What each symbol does to the points:
at | le ni
th | hl rn
zt | bh hg
td | rn qr
hd | dc tm
lg | gj sd
sd | qn ff
tm | jz cj
cc | cg dp
pr | sg qf
qf | lg hz
pg | sd tp
sn | zn dl
tj | sn gp
tb | gf hn
zn | dd sn
bh | fd pg
sg | br bb
hz | mz nb
bg | pp md
pp | jq ph
pm | zd sb
zg | sf bb
nh | hn mz
ht | sd gt
br | qf cg
ds | zg zd
ff | ds pm
bb | jt sg
gt | bn zz
gp | nh hz
sb | fc qf
dp | ht sb
lc | sb rp
jz | tr bz
ph | nh cl
nm | tm fd
zm | nm gf
md | hl bz
dc | zm jz
qr | ng bg
jt | cg br
qq | zt bn
sf | tb nh
fh | sg sn
fd | hg th
qd | sz dc
bz | sf ph
zd | bb pr
pn | hd sz
rp | qq bh
qn | gt sb
ng | bs dc
bq | qd hd
cl | gf qd
mz | bb tj
sz | tm tr
dl | ff zg
fg | qr bs
fc | mp hl
dd | dl ds
tp | jb hg
jq | md zm
hg | pg tz
cj | nh hn
zz | rp zt
gf | bq pn
hn | br fh
cg | ds ht
mp | th td
rn | fg mp
hl | td fg
tr | cj sf
nb | tj zn
bn | lc gj
bs | bg jq
gj | tz sb
jb | fd mp
tz | tp fd

The rows follow the links: the fewer symbols apart two points are, the more alike their rows tend to be.

Each row is also shifted at random along 9 hidden directions that mean nothing.

Some points, each with a row of numbers:
bn	9;74;45;2;-39;-35;-7;-2;43;-12;48;-19;12;40;-19;25;-20;-29;20;-46;-64;-21;40;35;-9;-8;-26;33;9;-12;4;-4;-47;-16;-34;22;8;19;-60;-55;55;-28;61;-29;18
hn	1;-12;-66;32;16;-23;8;6;-2;48;44;16;46;3;26;21;7;-16;49;-34;-34;-35;-4;56;17;-14;18;-22;-2;36;16;-9;-28;44;-10;-1;21;-11;0;-8;55;-50;60;-13;8
qf	-27;17;-37;2;-45;-15;-17;-86;13;3;-24;2;5;-30;-47;46;-2;52;-5;-27;37;-29;24;46;22;-34;-4;11;18;-22;10;52;-69;7;-36;-39;-22;-3;-64;14;11;-58;-13;7;15
sb	-14;-11;81;-12;7;64;9;21;35;-44;-11;-37;20;-38;0;11;-28;-15;50;-60;2;23;-39;-48;-44;-23;75;29;-49;40;39;-7;42;51;24;45;-63;-6;46;28;-4;16;-6;3;-6
gp	-12;6;43;55;-1;4;46;-1;-21;-22;-17;19;1;65;-24;-58;5;8;-17;12;0;7;-3;-30;-13;14;-3;-4;17;-1;24;-30;38;-65;0;1;35;-35;-2;27;51;31;-41;-3;5
rp	16;3;36;-23;-2;-10;5;-4;32;4;-26;-13;23;6;-7;-2;1;45;4;2;-17;0;-38;-3;-5;9;24;2;-13;-25;-25;-21;7;-19;-58;13;28;-11;-27;1;-3;-8;-10;6;-1
bs	9;15;-30;-28;-1;-36;-21;-6;-13;-19;-4;2;-56;-30;-9;24;13;-19;26;11;56;-1;6;8;5;12;-24;-6;16;-29;-8;8;-27;23;34;6;-42;49;-4;-5;-51;38;20;-4;-12
cj	10;-15;-84;3;28;-53;0;-15;3;19;-18;25;11;-69;21;44;-4;-29;116;-60;45;-52;-3;52;7;4;35;-68;6;-35;17;-15;16;100;-48;17;-1;-10;-52;22;3;14;-10;26;-8
bg	5;17;51;-2;-13;9;14;-2;-3;-15;4;-21;5;50;1;-13;-21;-35;-1;14;-17;25;-9;-14;-51;0;-39;44;-39;32;-27;14;-12;-21;30;27;-1;34;45;6;-3;29;8;-37;2
bq	9;-21;-14;-13;43;15;-6;61;-10;-80;19;72;-35;-66;39;-31;52;53;-15;-17;76;-14;-31;-46;50;26;39;-16;45;-12;63;-43;5;17;71;-12;-63;-36;8;3;-14;-2;22;17;-2
bh	10;6;0;-34;17;21;-51;34;1;20;23;-28;-41;2;-9;52;37;-50;-43;11;-27;64;25;-7;23;-3;27;36;21;-19;-21;1;53;49;63;21;-37;14;38;-49;-47;-19;43;18;-42
qn	-14;24;48;22;-24;15;11;-8;20;-49;-14;-3;-7;7;-14;8;-25;4;45;-21;-17;-30;-7;-32;-18;-14;48;-35;-10;-32;50;-32;20;-21;-43;1;7;-29;-20;16;50;19;-42;3;-25
zt	15;43;83;-30;-9;5;-39;21;27;-14;1;-13;-17;30;-19;85;26;-63;4;-31;-59;35;22;-2;20;-6;49;15;11;-58;-4;-62;78;32;-16;37;-34;-4;-41;-44;45;-57;-2;4;-29
zg	2;-36;-57;-7;-1;25;-37;-47;-33;48;12;11;-36;10;-4;45;46;31;-94;83;4;39;21;10;39;-7;27;-11;54;-46;-21;30;22;-7;34;-96;-17;-26;19;13;-34;-75;-14;2;-18
jq	5;9;24;0;-32;3;-14;-58;-23;-58;-51;41;-52;49;-28;13;37;58;-53;70;41;11;-9;-42;19;11;14;-21;29;-90;3;-29;17;-71;0;-59;-3;-26;-13;37;17;-13;-95;0;-39
fg	11;13;3;25;-35;11;13;-42;7;15;-25;-26;35;46;0;-9;-55;-12;34;24;-33;4;14;-9;-52;13;21;-22;-40;-6;-12;8;-3;-26;-27;-26;30;22;40;13;27;37;-60;-9;-14
ff	-11;-41;26;-23;-14;59;-20;-37;14;9;-14;-3;16;-34;-4;72;23;20;-18;-11;-11;-14;-6;-1;11;-28;65;4;-19;-15;8;18;-4;34;-5;-57;-55;-19;-3;8;16;-85;-13;-27;1
bz	13;21;-12;1;17;-53;14;16;-18;4;23;7;-13;28;18;-21;-11;-47;18;11;3;4;-4;24;-21;9;-80;10;-2;21;-29;3;-11;-7;10;44;31;27;-5;5;-15;38;32;-18;16
sf	9;11;22;14;-3;-14;25;-28;8;16;11;-6;38;38;14;0;-30;-53;36;-28;-20;-2;13;33;-46;-1;-40;12;-20;13;-29;15;25;26;-25;22;19;-2;-15;23;23;9;-16;-22;21
sn	-4;-40;8;1;58;-22;36;63;-40;60;-40;-16;-17;-21;13;-21;-7;-73;35;31;-6;20;-37;-15;-21;19;-1;-50;-3;9;-22;-36;98;5;-37;48;54;-3;-9;28;-41;66;-17;18;19
dl	-4;-15;2;-5;-1;10;-6;-34;-8;5;0;4;-39;-6;-16;13;14;-28;-14;15;27;-9;37;-1;-5;9;-7;-25;32;-52;-8;18;29;8;4;-49;-31;-4;-23;13;-24;14;-28;-9;2

From each start, follow one symbol. Which point do you reach?
Answer with the point's name.
-22;49;85;-16;-21;30;-22;-2;10;-29;9;-41;-31;-1;-23;68;-35;-82;-6;-31;-27;60;38;-17;-27;-39;-2;50;-2;5;16;17;56;26;28;39;-54;10;-9;2;-1;-18;-9;-1;3
le ht
-23;-24;-106;55;-2;4;20;-1;-5;17;43;-20;2;-15;11;-55;-36;2;47;9;-10;-75;16;5;-30;-20;-17;-40;-26;40;37;61;-94;-4;10;-26;54;6;64;-3;-12;76;51;-11;-35
le qn
-22;15;8;10;5;1;4;32;-8;-35;26;-6;-46;-9;0;-28;-12;-3;4;14;7;-2;-10;-29;2;-17;-9;-17;16;11;41;-14;10;-31;17;13;2;-10;14;10;-13;38;9;11;-14
ni gt
10;-14;59;-8;47;-4;22;39;12;-58;-5;37;4;-26;33;-13;14;-21;68;-63;42;-9;-48;-21;1;16;26;-27;-7;3;27;-78;87;49;-3;58;-39;-30;-21;42;23;22;-32;10;10
le gf
12;31;19;11;-44;-20;19;-56;16;-8;-31;-19;23;39;-11;-20;-61;-14;50;6;-5;-22;20;2;-58;17;-33;-15;-41;-17;-24;16;-29;-34;-50;-8;28;39;-5;15;20;61;-61;-19;6
le ng
-2;-3;-23;39;-17;-16;17;-31;-8;10;39;36;15;59;-10;-47;32;60;-50;20;-6;-36;15;31;38;6;-39;-11;42;5;3;-8;-52;-68;-9;-62;27;-26;-28;-4;57;-46;19;-23;27
le sg
10;53;-17;26;-16;-62;5;25;-1;-40;29;60;3;7;32;30;-2;-51;79;-50;-29;-92;34;30;19;4;-38;-49;0;-29;42;-50;-62;0;-45;14;34;9;-77;-44;105;-11;24;-37;-4
ni gf
-27;-32;37;18;7;44;29;31;12;-20;-24;-11;42;-17;6;-19;-11;38;28;-27;-20;-22;-65;-38;-14;-30;55;4;-60;56;40;-21;-11;-5;-16;30;14;-29;38;26;34;-6;-5;-1;-12
le gj
11;17;-28;10;-16;-3;-10;-34;-16;-26;-1;44;-13;2;8;29;13;15;-42;16;16;5;32;2;8;3;-6;14;34;-47;12;32;-22;-4;25;-47;-3;-24;-23;6;12;-36;-17;-8;-5
ni qd
-7;0;-39;-4;5;-11;-25;0;-26;35;16;9;-44;-34;-23;71;43;-56;-7;-11;12;0;55;33;32;3;24;-6;60;-47;14;13;1;47;31;-33;-48;12;-41;-35;-3;-39;52;-11;5
le dd
1;-21;16;-1;10;62;-16;21;-14;-9;-25;-13;-18;3;0;-13;5;33;-54;56;4;85;-20;-71;7;17;91;-8;12;-1;22;-33;87;-21;60;-24;-32;-19;89;19;-28;8;-54;46;-33
le mp
-13;-2;-68;56;-13;0;8;-25;-31;76;20;-8;26;39;-14;45;2;-47;-1;10;-59;11;45;46;-5;-21;30;3;16;7;8;36;-12;22;14;-32;33;-9;20;-11;49;-48;40;-15;-10
ni tj
-13;29;-36;-25;-30;-18;-47;-63;-12;25;45;-13;-41;6;-30;40;14;18;-99;32;19;44;56;55;39;-27;-82;52;56;1;-38;71;-39;-8;37;-39;-42;22;-30;-12;-49;-73;33;2;26
ni br
-1;-1;22;-2;4;4;4;24;19;-26;-8;-1;6;10;-1;-60;-4;5;9;-23;13;-27;0;-23;1;15;-38;-3;-28;19;-7;-19;-1;-12;-12;36;14;13;14;-18;-4;58;-21;14;-12
ni th
